Here is a tiny trained network, its code and every weight. The questions are about switching its units off for an input and a class, where a switched-off unit gives its printed mean instead of its output.

import numpy as np


def w(rows, s, z=0):
    codes = np.array(rows[::2]) - 128.0
    scale = np.full(codes.shape[1], s)
    scale[-1] = z or s
    return codes * scale


def norm(h):
    return h / np.sqrt((h * h).mean(-1, keepdims=True) + 1e-5)


def f(y):
    return np.maximum(y, 0)


def log_softmax(a):
    a = a - a.max(-1, keepdims=True)
    return a - np.log(np.exp(a).sum(-1, keepdims=True))


def net(x, mask):
    res = np.array(x, float).reshape(1, 3) / 4 @ E
    u = 0
    for l in range(2):
        y = f(norm(res) @ A[l][:, :-1].T + A[l][:, -1])
        res = res + np.where(mask[u : u + 3], y, B[l][:, -1]) @ B[l][:, :-1]
        u += 3
    return log_softmax(norm(res)[-1] @ U[:, :-1].T + U[:, -1])


A, B = {}, {}
E = w([
[120,163,192,31,138],'x0',
[253,129,109,113,191],'x1',
[126,116,218,117,185],'x2',
],0.0052)
A[0] = w([
[219,127,57,239,189,2],'0.n0',
[230,254,154,33,200,62],'0.n1',
[92,217,218,121,106,118],'0.n2',
],0.0065,0.0025)
B[0] = w([
[211,250,124,206,130,228],'0.n0',
[77,124,89,116,166,253],'0.n1',
[163,163,164,127,132,197],'0.n2',
],0.012,0.0051)
A[1] = w([
[168,112,57,2,113,254],'1.n0',
[133,131,134,134,128,36],'1.n1',
[188,134,74,201,122,168],'1.n2',
],0.0077,0.0019)
B[1] = w([
[231,2,32,86,63,197],'1.n0',
[203,149,125,115,123,128],'1.n1',
[236,91,205,225,189,253],'1.n2',
],0.007,0.0049)
U = w([
[239,196,80,224,188,182],'0',
[139,75,38,7,219,254],'1',
[48,36,58,211,112,9],'2',
[101,158,231,57,190,212],'3',
[188,66,53,91,15,61],'4',
[34,183,151,133,66,18],'5',
],0.015,0.0022)

Each question gives the input, the list of numbers given to net, and the class t.
The units are the neurons (one row each of A and B). Each row of codes is followed by its name. A weight is (code - 128) times the scale printed after its matrix; where a second scale follows, it is the last column's (A, B and U).
mask holds one flag per neuron, layer by layer. A switched-off neuron (its flag False) gives its mean, the last column of its row in B, instead of its output. The means were averaged over made-up inputs and are rounded, as every weight is.
A unit's drop is (log p(t) with every unit on - log p(t) with that unit switched off) / (log p(t) with every unit on - log p(t) with every unit switched off).
The circuit of an input: a set's keep is (log p(t) with only the set's units on - log p(t) with every unit switched off) / (log p(t) with every unit on - log p(t) with every unit switched off). Starting from all 6 units, units are removed one at a time, each time the one whose removal leaves the highest keep (on an exact tie, the one counted first), for as long as the keep stays at least 0.8.
units of the circuit, in order: the units of the circuit, biggest drop first
top k neurons: the k neurons with the biggest drops, biggest first
drop when u is switched off: that unit's drop, to one decimal
input [2,-6,-4], class 5: top neuron : (0.n0)
input [-2,-4,1], class 5: units of the circuit, in order : (0.n0, 1.n0, 1.n2)
input [7,1,5], class 1: units of the circuit, in order : (0.n0, 0.n1)
input [6,-4,-5], class 4: units of the circuit, in order : (0.n0, 1.n0)
input [-1,-5,4], class 3: top 2 neurons : (0.n0, 0.n2)
input [8,4,6], class 1: top 3 neurons : (0.n1, 0.n0, 1.n0)
input [4,-2,-2], class 3: top 3 neurons : (0.n2, 0.n1, 0.n0)
input [4,-4,-3], class 5: top 3 neurons : (1.n2, 0.n2, 0.n0)
input [0,-6,-3], class 5: top 2 neurons : (0.n0, 1.n0)
input [-5,-4,5], class 2: top 2 neurons : (0.n0, 1.n2)
input [2,2,4], class 1: top 2 neurons : (0.n0, 0.n1)
input [-1,-2,3], class 3: top 2 neurons : (0.n0, 1.n2)
input [5,5,-4], class 1: drop when 0.n1 is switched off : 0.2
input [3,-1,-5], class 4: units of the circuit, in order : (0.n0)
input [0,-6,-1], class 5: drop when 0.n0 is switched off : 0.5
input [7,-4,-6], class 4: drop when 1.n0 is switched off : 0.3
